In the rows, 128 means zero.
Each row of numbers belongs to one of the things below and depends on some of the facts about them. Some rows are named. Which thing is each other row?

Some facts about the things:
<1025>	δ	<783>; <102>	δ	<1525>; <1058>	δ	<130>; <1075>	δ	<705>; <1087>	δ	<1539>
<1089>	δ	<1510>; <1103>	δ	<1131>; <1115>	δ	<538>; <1131>	δ	<277>; <1143>	δ	<1337>
<120>	δ	<764>; <1226>	δ	<1756>; <1233>	δ	<1081>; <1234>	δ	<1401>; <1237>	δ	<952>
<1242>	δ	<603>; <1258>	δ	<1115>; <1278>	δ	<1913>; <1293>	δ	<1315>; <1299>	δ	<859>
<1307>	δ	<1693>; <130>	δ	<1829>; <1315>	δ	<1089>; <1337>	δ	<924>; <1365>	δ	<1374>
<1374>	δ	<894>; <1388>	δ	<1474>; <1394>	δ	<1442>; <1401>	δ	<1437>; <1407>	δ	<1715>
<1430>	δ	<1407>; <1437>	δ	<1914>; <144>	δ	<630>; <1467>	δ	<925>; <1472>	δ	<1388>
<1474>	δ	<436>; <1487>	δ	<519>; <1507>	δ	<801>; <1508>	δ	<1297>; <1510>	δ	<1586>
<1514>	δ	<1422>; <1539>	δ	<302>; <1589>	δ	<120>; <159>	δ	<626>; <1641>	δ	<1237>
<1715>	δ	<1213>; <1757>	δ	<28>; <1762>	δ	<1316>; <1765>	δ	<1143>; <1779>	δ	<940>
<1793>	δ	<1487>; <1801>	δ	<1852>; <1805>	δ	<1058>; <1813>	δ	<356>; <1826>	δ	<873>
<1829>	δ	<144>; <1852>	δ	<827>; <188>	δ	<1233>; <1900>	δ	<1025>; <1904>	δ	<521>
<1907>	δ	<1193>; <1914>	δ	<934>; <277>	δ	<299>; <284>	δ	<444>; <285>	δ	<1293>
<28>	δ	<188>; <299>	δ	<1855>; <302>	δ	<331>; <315>	δ	<476>; <316>	δ	<1103>
<325>	δ	<1242>; <328>	δ	<1514>; <356>	δ	<1299>; <359>	δ	<1805>; <375>	δ	<89>
<419>	δ	<717>; <429>	δ	<245>; <436>	δ	<865>; <437>	δ	<91>; <476>	δ	<755>
<519>	δ	<1779>; <522>	δ	<1467>; <538>	δ	<629>; <570>	δ	<359>; <579>	δ	<159>
<589>	δ	<118>; <606>	δ	<1658>; <629>	δ	<1336>; <630>	δ	<1472>; <666>	δ	<375>
<684>	δ	<9>; <705>	δ	<997>; <717>	δ	<1722>; <755>	δ	<1813>; <764>	δ	<507>
<774>	δ	<869>; <783>	δ	<1826>; <790>	δ	<1121>; <813>	δ	<579>; <859>	δ	<976>
<865>	δ	<1234>; <873>	δ	<779>; <89>	δ	<102>; <904>	δ	<137>; <913>	δ	<1904>
<91>	δ	<1258>; <924>	δ	<370>; <925>	δ	<570>; <940>	δ	<297>; <952>	δ	<1447>
<976>	δ	<1247>; <1087>	γ	<475>; <1087>	γ	<1234>; <1087>	γ	<1740>; <1087>	γ	<356>
<1087>	γ	<1193>; <1087>	γ	<1297>; <1089>	γ	<1394>; <1089>	γ	<297>; <1089>	γ	<144>
<1089>	γ	<417>; <1089>	γ	<1293>; <1140>	γ	<1131>; <1140>	γ	<356>; <1140>	γ	<521>
<1145>	γ	<1075>; <1145>	γ	<1422>; <1145>	γ	<285>; <120>	γ	<1374>; <120>	γ	<859>
<120>	γ	<192>; <1233>	γ	<544>; <1237>	γ	<717>; <1242>	γ	<1234>; <1242>	γ	<1297>
<1299>	γ	<144>; <1299>	γ	<630>; <1299>	γ	<1116>; <1360>	γ	<1670>; <1360>	γ	<1382>
<1398>	γ	<437>; <1437>	γ	<570>; <1437>	γ	<925>; <1437>	γ	<144>; <1487>	γ	<913>
<1487>	γ	<137>; <1510>	γ	<1508>; <1510>	γ	<705>; <1539>	γ	<1213>; <1539>	γ	<1075>
<1539>	γ	<1658>; <1544>	γ	<1115>; <1544>	γ	<1401>; <1544>	γ	<994>; <1641>	γ	<1722>
<1693>	γ	<1762>; <1693>	γ	<913>; <1757>	γ	<1121>; <1757>	γ	<1699>; <1757>	γ	<192>
<1765>	γ	<1213>; <1765>	γ	<370>; <1765>	γ	<9>; <1801>	γ	<1756>; <1801>	γ	<1740>
<1801>	γ	<476>; <1801>	γ	<716>; <1805>	γ	<924>; <1805>	γ	<1722>; <1805>	γ	<277>
<1805>	γ	<1226>; <1805>	γ	<1779>; <1805>	γ	<1081>; <1826>	γ	<705>; <188>	γ	<277>
<188>	γ	<1258>; <188>	γ	<331>; <245>	γ	<1829>; <245>	γ	<1337>; <276>	γ	<1307>
<302>	γ	<1907>; <302>	γ	<277>; <302>	γ	<1316>; <302>	γ	<859>; <315>	γ	<1474>
<315>	γ	<1525>; <316>	γ	<1586>; <355>	γ	<869>; <355>	γ	<284>; <355>	γ	<997>
<355>	γ	<519>; <359>	γ	<1025>; <359>	γ	<1258>; <375>	γ	<570>; <375>	γ	<775>
<375>	γ	<1813>; <419>	γ	<473>; <429>	γ	<925>; <429>	γ	<1336>; <436>	γ	<128>
<522>	γ	<130>; <522>	γ	<311>; <522>	γ	<1447>; <522>	γ	<1802>; <535>	γ	<329>
<535>	γ	<934>; <535>	γ	<1374>; <535>	γ	<284>; <535>	γ	<894>; <589>	γ	<159>
<589>	γ	<1802>; <603>	γ	<1115>; <603>	γ	<331>; <603>	γ	<1813>; <606>	γ	<869>
<606>	γ	<1436>; <606>	γ	<1258>; <606>	γ	<894>; <626>	γ	<630>; <626>	γ	<1813>
<657>	γ	<329>; <657>	γ	<102>; <675>	γ	<717>; <675>	γ	<137>; <675>	γ	<1307>
<755>	γ	<1670>; <764>	γ	<1715>; <764>	γ	<1116>; <790>	γ	<1430>; <790>	γ	<1115>
<827>	γ	<1430>; <827>	γ	<1670>; <827>	γ	<1914>; <827>	γ	<544>; <827>	γ	<1447>
<865>	γ	<1715>; <865>	γ	<630>; <89>	γ	<801>; <904>	γ	<717>; <904>	γ	<940>
<904>	γ	<859>; <904>	γ	<1447>; <91>	γ	<1025>; <91>	γ	<1789>; <952>	γ	<1401>
<952>	γ	<1081>

Known rows:
<1316>: 125	116	117	108	145	167	140	146	144	138	144	131	123	128	120	152	132	157	120	118	125	99	131	126	134	92	135	156	86	125	114	125	122	156	129	111	122
<1447>: 126	140	110	150	125	139	141	154	148	123	144	159	104	128	125	153	121	162	122	108	134	104	103	139	134	108	134	127	109	121	114	109	131	157	156	115	134
<1131>: 129	122	109	136	111	133	127	135	136	126	122	143	96	93	127	148	134	130	128	130	155	126	135	127	99	156	94	148	120	154	136	121	122	168	126	116	104
<1589>: 138	120	115	79	117	82	102	137	123	107	109	105	106	117	90	117	132	88	145	129	107	142	129	146	125	141	103	133	149	163	150	146	136	157	115	114	89
<297>: 128	134	107	125	128	154	129	136	153	127	164	147	102	119	111	136	144	151	126	129	113	118	109	165	115	120	109	162	102	130	83	128	113	93	120	114	133
<716>: 133	122	110	135	122	131	136	131	139	125	120	147	108	100	125	139	128	140	118	140	144	133	154	141	106	146	94	136	126	138	138	122	127	172	115	123	114
<1740>: 129	126	90	110	147	128	139	123	146	115	113	148	101	102	117	142	134	142	114	121	117	143	169	148	107	150	91	144	132	132	131	126	125	157	105	124	129
<1242>: 138	127	108	91	141	139	147	109	138	121	110	129	115	100	111	144	134	136	129	140	154	147	176	137	127	153	95	136	110	147	108	131	122	130	109	132	108
<1025>: 132	119	131	128	127	138	129	153	135	136	129	126	113	105	127	129	124	131	133	132	114	115	131	135	102	117	131	138	144	126	130	129	105	161	118	107	119
<755>: 136	136	152	142	99	146	146	110	129	110	124	140	115	98	129	144	124	156	134	138	158	142	135	136	139	134	146	118	127	136	105	124	114	133	126	133	141
<1805>: 132	112	144	94	130	140	147	118	121	120	118	99	132	101	101	140	131	137	139	144	115	136	167	97	146	117	116	130	109	166	114	141	99	94	106	100	118
<118>: 125	129	107	67	141	145	119	146	162	138	138	124	105	129	100	149	148	133	151	116	151	94	127	136	117	120	100	156	71	140	108	122	130	110	134	108	97
<925>: 134	117	114	119	106	134	117	136	130	117	169	129	109	117	130	137	137	131	115	136	101	124	115	170	118	127	118	171	134	149	123	148	119	135	105	115	121
<507>: 147	127	84	89	133	141	126	147	124	139	150	141	115	139	104	153	148	124	126	140	123	104	108	129	150	101	92	161	82	146	115	137	134	148	129	101	75
<522>: 134	127	145	88	105	97	125	111	119	92	100	109	119	117	102	134	126	118	140	120	145	163	131	139	163	150	144	117	139	168	127	135	130	127	109	135	123
<331>: 120	119	125	122	138	160	155	144	147	134	155	143	114	111	121	146	125	170	126	97	104	111	136	130	107	107	132	159	111	129	93	121	86	102	118	100	150
<976>: 134	116	133	110	108	153	142	121	116	117	130	147	111	98	142	139	130	167	122	141	138	148	142	148	118	115	142	154	118	133	105	139	101	154	104	131	137
<1360>: 133	124	135	96	110	141	139	116	116	116	138	122	123	116	118	153	129	137	129	144	148	138	133	142	162	125	138	133	107	148	113	138	131	151	122	135	119

Rows to name:
No name comes twice in this set of rows, the named rows included.
160	128	128	94	119	121	131	153	123	142	128	109	127	131	93	132	128	102	137	148	139	127	111	105	150	125	117	113	110	154	109	123	133	157	121	128	70 -> <120>
152	137	114	127	141	129	150	133	129	140	134	191	107	106	135	111	128	165	145	175	112	113	121	149	120	72	119	137	111	85	100	140	116	129	148	105	109 -> <9>
130	128	94	186	113	168	145	134	135	129	123	171	95	100	130	173	138	185	86	125	158	145	124	114	92	144	85	159	106	140	116	109	96	149	103	118	134 -> <1297>
130	118	156	86	127	150	158	122	128	116	112	105	131	102	114	141	114	147	149	122	151	142	155	115	135	122	148	131	111	141	95	129	93	111	108	128	135 -> <302>
154	126	112	114	126	109	152	115	113	118	131	172	111	94	126	123	122	146	137	133	109	165	125	136	126	115	110	144	132	141	92	148	103	117	111	116	121 -> <579>
128	105	111	103	138	143	179	132	104	152	170	187	117	78	156	150	110	163	155	106	112	116	131	127	110	87	124	170	94	132	96	144	83	145	145	79	127 -> <1722>
129	119	134	97	134	149	116	130	131	120	125	108	120	134	118	132	138	144	113	165	118	116	150	167	136	111	142	138	120	114	137	137	139	159	105	139	123 -> <1904>
174	129	76	124	167	143	157	147	115	152	151	165	125	154	116	118	133	140	98	172	63	122	117	149	142	67	117	144	130	102	90	139	128	172	105	131	88 -> <997>
151	133	111	145	112	107	156	128	114	118	137	183	113	99	135	127	118	151	126	129	119	149	105	138	131	125	127	125	147	132	105	130	113	154	132	114	127 -> <159>
121	106	127	133	112	144	134	123	129	118	161	138	112	96	152	143	123	158	119	127	99	132	126	165	105	123	137	167	148	137	122	141	96	137	108	114	157 -> <1813>
126	106	132	124	82	127	112	121	99	98	115	127	92	98	139	143	132	143	107	126	139	172	119	133	115	145	134	163	162	165	152	146	101	162	80	126	147 -> <1508>

Now the same things, written a new way:
Named rows:
<589>: 115	154	129	140	137	126	125	121	108	100	132	137	125
<666>: 129	119	129	125	121	131	139	143	135	140	132	143	130
<1307>: 132	126	123	104	106	93	135	128	133	134	124	146	133
<476>: 160	113	122	121	127	124	146	176	134	101	140	132	139
<1904>: 131	119	129	125	122	131	134	141	133	140	130	138	129
<1539>: 120	167	131	147	131	134	127	131	103	106	140	147	128
<1337>: 127	128	132	127	122	133	141	147	137	143	135	149	131
<684>: 132	118	128	125	124	129	133	137	134	139	128	133	132
<437>: 124	131	134	119	128	135	131	146	133	148	131	146	139
<1805>: 113	145	109	147	70	186	144	99	103	77	75	156	98
<1756>: 145	115	124	127	134	127	116	113	141	141	121	109	136
<1407>: 127	124	131	124	120	131	140	147	134	140	132	145	129
<925>: 120	118	109	161	63	159	160	115	158	118	115	155	119
<1487>: 113	181	124	119	114	99	136	120	110	110	139	161	130
<299>: 127	126	130	123	126	133	141	139	142	145	137	142	131
<1360>: 80	107	126	161	192	124	122	91	125	81	119	127	154
<130>: 115	93	131	130	75	155	112	144	101	123	58	155	141
<1242>: 135	170	127	161	128	135	120	124	96	112	141	142	138

Which thing is each row?
No name comes twice in this set of rows, the named rows included.
121	161	131	134	135	137	130	128	103	105	134	140	114 -> <1641>
113	116	101	159	49	167	163	114	155	116	102	151	117 -> <570>
112	148	138	101	144	138	117	150	142	168	130	147	149 -> <629>
134	124	131	130	122	135	134	144	129	139	130	142	132 -> <1075>
137	115	116	107	138	140	131	114	135	142	116	95	116 -> <331>
114	164	140	95	147	168	138	129	112	95	130	139	67 -> <188>
115	145	122	141	105	103	110	218	142	20	170	75	133 -> <1299>
103	96	159	127	89	130	72	183	79	138	73	127	143 -> <144>
77	112	114	148	194	116	135	84	117	83	113	123	155 -> <827>
136	117	119	124	129	126	121	119	139	144	121	101	133 -> <775>
99	160	79	104	143	143	149	108	88	119	118	55	110 -> <603>
96	171	132	143	121	131	124	139	129	111	152	139	125 -> <1089>
94	145	125	143	154	128	137	123	113	96	132	146	135 -> <1233>
160	107	121	120	126	122	141	172	135	99	136	124	138 -> <976>
137	174	129	164	124	136	123	127	93	113	143	146	141 -> <1087>

